Below is a small trained network, with its code and all its weights. Each question gives an input and a class and asks what happens when units are switched off, that is, made to give their printed mean instead of their output.

import numpy as np


def w(rows, s, z=0):
    codes = np.array(rows[::2]) - 128.0
    scale = np.full(codes.shape[1], s)
    scale[-1] = z or s
    return codes * scale


def norm(h):
    return h / np.sqrt((h * h).mean(-1, keepdims=True) + 1e-5)


def f(y):
    return np.maximum(y, 0)


def log_softmax(a):
    a = a - a.max(-1, keepdims=True)
    return a - np.log(np.exp(a).sum(-1, keepdims=True))


def net(x, mask):
    res = np.array(x, float).reshape(1, 4) / 4 @ E
    u = 0
    for l in range(3):
        y = f(norm(res) @ A[l][:, :-1].T + A[l][:, -1])
        res = res + np.where(mask[u : u + 5], y, B[l][:, -1]) @ B[l][:, :-1]
        u += 5
    return log_softmax(norm(res)[-1] @ U[:, :-1].T + U[:, -1])


A, B = {}, {}
E = w([
[249,201,75],'x0',
[119,165,204],'x1',
[126,130,128],'x2',
[108,252,46],'x3',
],0.0023)
A[0] = w([
[143,209,255,163],'0.n1',
[184,138,188,31],'0.n2',
[234,142,169,3],'0.n3',
[253,145,123,187],'0.n4',
[174,68,159,229],'0.n5',
],0.0096,0.0034)
B[0] = w([
[183,206,166,229],'0.n1',
[186,183,67,155],'0.n2',
[196,248,51,174],'0.n3',
[156,6,178,255],'0.n4',
[210,73,126,239],'0.n5',
],0.014,0.0051)
A[1] = w([
[170,190,237,205],'1.n1',
[148,228,188,99],'1.n2',
[72,176,90,64],'1.n3',
[55,255,224,5],'1.n4',
[140,194,139,95],'1.n5',
],0.0078,0.0014)
B[1] = w([
[120,144,243,253],'1.n1',
[41,65,61,205],'1.n2',
[109,31,125,150],'1.n3',
[5,181,66,180],'1.n4',
[71,94,98,166],'1.n5',
],0.011,0.0044)
A[2] = w([
[99,56,117,119],'2.n1',
[48,108,26,111],'2.n2',
[123,162,246,7],'2.n3',
[217,94,131,193],'2.n4',
[97,90,163,185],'2.n5',
],0.012,0.0018)
B[2] = w([
[149,174,69,185],'2.n1',
[205,149,205,168],'2.n2',
[137,9,141,181],'2.n3',
[41,170,103,254],'2.n4',
[161,177,128,176],'2.n5',
],0.015,0.0091)
U = w([
[35,181,2,183],'0',
[252,214,149,184],'1',
[117,14,231,166],'2',
[6,193,210,5],'3',
[199,30,32,73],'4',
],0.0098,0.0028)

Each question gives the input, the list of numbers given to net, and the class t.
The units are the neurons (one row each of A and B). Each row of codes is followed by its name. A weight is (code - 128) times the scale printed after its matrix; where a second scale follows, it is the last column's (A, B and U).
mask holds one flag per neuron, layer by layer. A switched-off neuron (its flag False) gives its mean, the last column of its row in B, instead of its output. The means were averaged over made-up inputs and are rounded, as every weight is.
A unit's drop is (log p(t) with every unit on - log p(t) with that unit switched off) / (log p(t) with every unit on - log p(t) with every unit switched off).
The circuit of an input: a set's keep is (log p(t) with only the set's units on - log p(t) with every unit switched off) / (log p(t) with every unit on - log p(t) with every unit switched off). Starting from the 12 units with the biggest drops (on a tie, the unit counted first), units are removed one at a time, each time the one whose removal leaves the highest keep (on an exact tie, the one counted first), for as long as the keep stays at least 0.8.
units of the circuit, in order: the units of the circuit, biggest drop first
top k neurons: the k neurons with the biggest drops, biggest first
k most important neurons of layer l: the k neurons of layer l with the biggest drops, biggest first
input [6,-4,-1,0], class 4: 3 most important neurons of layer 0 : 0.n4; 0.n1; 0.n2
input [-5,-6,-5,3], class 1: units of the circuit, in order : 0.n1; 0.n4; 2.n2
input [0,2,-7,1], class 3: units of the circuit, in order : 0.n5
input [1,1,-4,-5], class 1: top 3 neurons : 0.n5; 2.n3; 1.n2
input [0,1,0,4], class 3: top 3 neurons : 0.n4; 0.n5; 0.n3
input [2,-7,2,5], class 0: top 2 neurons : 0.n1; 1.n2
input [0,5,-1,3], class 3: top 4 neurons : 0.n5; 1.n4; 0.n4; 1.n2
input [-1,2,3,1], class 3: top 4 neurons : 0.n5; 0.n4; 1.n4; 1.n2
input [5,8,6,1], class 2: 2 most important neurons of layer 1 : 1.n1; 1.n2
input [3,0,5,-7], class 4: units of the circuit, in order : 0.n5; 2.n2
input [8,-5,5,3], class 0: top 4 neurons : 0.n1; 2.n4; 0.n5; 2.n3
input [5,1,-3,7], class 2: top 2 neurons : 1.n2; 0.n5
input [8,-7,-4,8], class 0: top 2 neurons : 0.n1; 2.n4
input [-5,-6,6,2], class 1: top 3 neurons : 0.n5; 0.n1; 0.n4
input [2,-5,4,-8], class 4: top 3 neurons : 0.n5; 0.n1; 1.n1
input [1,5,4,4], class 2: units of the circuit, in order : 2.n3
input [-7,0,6,7], class 1: 2 most important neurons of layer 0 : 0.n1; 0.n5
input [-7,-8,6,8], class 1: top 2 neurons : 2.n2; 0.n1
input [-8,-2,5,4], class 1: top 4 neurons : 0.n1; 2.n2; 0.n5; 0.n4
input [4,0,0,-7], class 4: units of the circuit, in order : 2.n2
input [1,8,-1,-5], class 1: top 3 neurons : 0.n2; 0.n5; 0.n3
input [-6,-2,5,-8], class 0: top 3 neurons : 0.n1; 1.n1; 0.n4
input [-3,-8,-4,-4], class 0: 2 most important neurons of layer 0 : 0.n4; 0.n1
input [3,-3,-6,0], class 4: 3 most important neurons of layer 0 : 0.n4; 0.n1; 0.n2
input [6,-1,-4,-4], class 4: 3 most important neurons of layer 0 : 0.n4; 0.n1; 0.n3
input [-4,-6,6,-1], class 0: 2 most important neurons of layer 1 : 1.n2; 1.n4
input [2,7,-6,4], class 2: units of the circuit, in order : 2.n3
input [1,0,7,3], class 0: 2 most important neurons of layer 1 : 1.n1; 1.n4
